Below are the code and all the weights of a small trained network. Each question names an input and a class and asks about switching units off, where a switched-off unit gives its printed mean instead of its output.

import numpy as np


def w(rows, s, z=0):
    codes = np.array(rows[::2]) - 128.0
    scale = np.full(codes.shape[1], s)
    scale[-1] = z or s
    return codes * scale


def f(y):
    return y / 2 * (1 + np.tanh(0.7978845608 * (y + 0.044715 * y**3)))


def log_softmax(a):
    a = a - a.max(-1, keepdims=True)
    return a - np.log(np.exp(a).sum(-1, keepdims=True))


def net(x, mask):
    res = np.array(x, float).reshape(1, 4) / 4 @ E
    y = f(res @ A[0][:, :-1].T + A[0][:, -1])
    res = res + np.where(mask, y, B[0][:, -1]) @ B[0][:, :-1]
    return log_softmax(res[-1] @ U[:, :-1].T + U[:, -1])


A, B = {}, {}
E = w([
[88,14,38,162,67],'x0',
[220,59,222,176,106],'x1',
[230,189,27,100,99],'x2',
[150,39,84,113,254],'x3',
],0.0076)
A[0] = w([
[147,96,117,85,181,4],'N1',
[69,77,167,138,189,7],'N2',
[153,184,160,97,162,39],'N3',
[214,96,163,154,109,130],'N4',
[147,192,176,128,177,41],'N5',
[181,160,86,126,117,69],'N6',
[166,181,169,55,165,36],'N7',
[51,177,89,92,158,128],'N8',
[210,153,68,99,129,123],'N9',
[158,103,108,116,216,51],'N10',
[135,178,201,79,173,54],'N11',
[225,96,163,178,144,105],'N12',
[17,145,212,229,109,108],'N13',
[123,150,158,104,47,35],'N14',
[109,190,117,181,43,100],'N15',
[186,92,77,95,229,120],'N16',
[139,199,170,118,9,76],'N17',
[78,160,83,114,164,57],'N18',
[213,124,104,26,67,65],'N19',
[124,44,69,130,64,13],'N20',
[191,54,121,253,78,57],'N21',
[48,122,197,174,150,74],'N22',
[115,69,71,160,62,38],'N23',
[114,159,148,138,35,73],'N24',
[169,179,175,109,187,41],'N25',
[176,147,198,114,153,19],'N26',
[78,123,78,61,189,210],'N27',
[254,170,69,146,137,50],'N28',
[191,70,215,131,53,118],'N29',
[76,132,91,28,110,2],'N30',
[198,159,56,138,66,30],'N31',
[80,65,58,114,95,44],'N32',
[92,46,95,169,35,48],'N33',
[215,129,62,83,66,68],'N34',
[52,84,178,108,123,77],'N35',
[41,186,88,92,108,116],'N36',
[101,148,168,79,41,102],'N37',
[85,177,67,117,134,22],'N38',
[207,76,85,127,231,102],'N39',
[197,94,170,141,122,127],'N40',
[150,177,159,115,169,2],'N41',
[57,92,186,113,151,100],'N42',
[125,180,140,135,22,109],'N43',
],0.0099,0.003)
B[0] = w([
[111,80,178,185,208,155],'N1',
[164,67,159,88,148,198],'N2',
[136,163,72,136,192,168],'N3',
[68,174,220,82,56,208],'N4',
[115,168,57,147,217,178],'N5',
[180,84,133,50,142,173],'N6',
[100,151,69,130,198,186],'N7',
[39,169,248,98,63,218],'N8',
[163,86,140,45,106,222],'N9',
[106,60,171,221,173,193],'N10',
[105,173,34,150,223,190],'N11',
[77,190,216,133,45,215],'N12',
[242,89,98,58,128,252],'N13',
[87,86,181,188,185,169],'N14',
[106,68,172,194,140,211],'N15',
[101,41,169,188,126,250],'N16',
[115,62,138,204,157,241],'N17',
[77,158,218,115,86,179],'N18',
[147,93,139,45,130,196],'N19',
[88,191,66,140,254,213],'N20',
[57,209,164,109,135,232],'N21',
[228,92,102,31,133,209],'N22',
[109,210,71,136,246,208],'N23',
[114,53,157,212,184,195],'N24',
[136,168,79,161,201,186],'N25',
[60,192,118,103,187,175],'N26',
[102,131,209,166,27,246],'N27',
[179,83,123,22,133,232],'N28',
[40,183,199,102,76,246],'N29',
[60,165,208,76,135,173],'N30',
[202,96,116,55,180,209],'N31',
[91,175,106,113,193,218],'N32',
[94,185,35,124,234,236],'N33',
[170,105,132,37,130,221],'N34',
[179,110,129,26,138,197],'N35',
[73,158,216,117,65,223],'N36',
[101,36,148,171,170,188],'N37',
[62,143,210,86,112,183],'N38',
[100,54,170,230,127,254],'N39',
[46,199,187,118,46,196],'N40',
[97,148,98,134,211,154],'N41',
[237,78,111,11,102,204],'N42',
[126,25,178,194,163,222],'N43',
],0.0069,0.0064)
U = w([
[116,8,161,233,141,109],'0',
[207,86,121,2,122,100],'1',
[62,230,205,112,59,90],'2',
[101,229,38,148,211,114],'3',
[154,134,103,166,50,251],'4',
[224,178,31,219,40,43],'5',
[221,178,45,213,51,43],'6',
[224,178,32,220,42,46],'7',
],0.014,0.027)

Each question gives the input, the list of numbers given to net, and the class t.
The units are the neurons (one row each of A and B). Each row of codes is followed by its name. A weight is (code - 128) times the scale printed after its matrix; where a second scale follows, it is the last column's (A, B and U).
mask holds one flag per neuron, in row order. A switched-off neuron (its flag False) gives its mean, the last column of its row in B, instead of its output. The means were averaged over made-up inputs and are rounded, as every weight is.
A unit's drop is (log p(t) with every unit on - log p(t) with that unit switched off) / (log p(t) with every unit on - log p(t) with every unit switched off).
most important unit: the unit with the biggest drop
k most important neurons: the k neurons with the biggest drops, biggest first
drop when u is switched off: that unit's drop, to one decimal
input [-1,7,8,8], class 0: most important unit -> N39
input [5,-6,2,-6], class 0: 3 most important neurons -> (N43, N15, N24)
input [0,-8,-8,7], class 1: 4 most important neurons -> (N42, N22, N2, N35)
input [-1,1,-1,3], class 4: 3 most important neurons -> (N43, N17, N24)
input [-8,7,3,4], class 3: 3 most important neurons -> (N11, N25, N5)
input [-3,-1,-1,1], class 4: 4 most important neurons -> (N33, N20, N23, N32)
input [8,-6,5,8], class 0: 4 most important neurons -> (N16, N39, N27, N10)
input [8,-8,2,7], class 2: 2 most important neurons -> (N27, N8)
input [1,7,-6,-3], class 2: 2 most important neurons -> (N29, N21)
input [5,7,6,2], class 2: 2 most important neurons -> (N21, N12)
input [5,-6,-6,-2], class 1: 2 most important neurons -> (N13, N42)
input [0,7,-8,-3], class 1: 2 most important neurons -> (N13, N22)
input [-5,5,-5,3], class 1: drop when N22 is switched off -> 0.7
input [8,3,3,0], class 3: drop when N38 is switched off -> 0.0
input [-5,1,5,-3], class 1: drop when N34 is switched off -> 0.1
input [-6,3,7,-6], class 1: most important unit -> N28
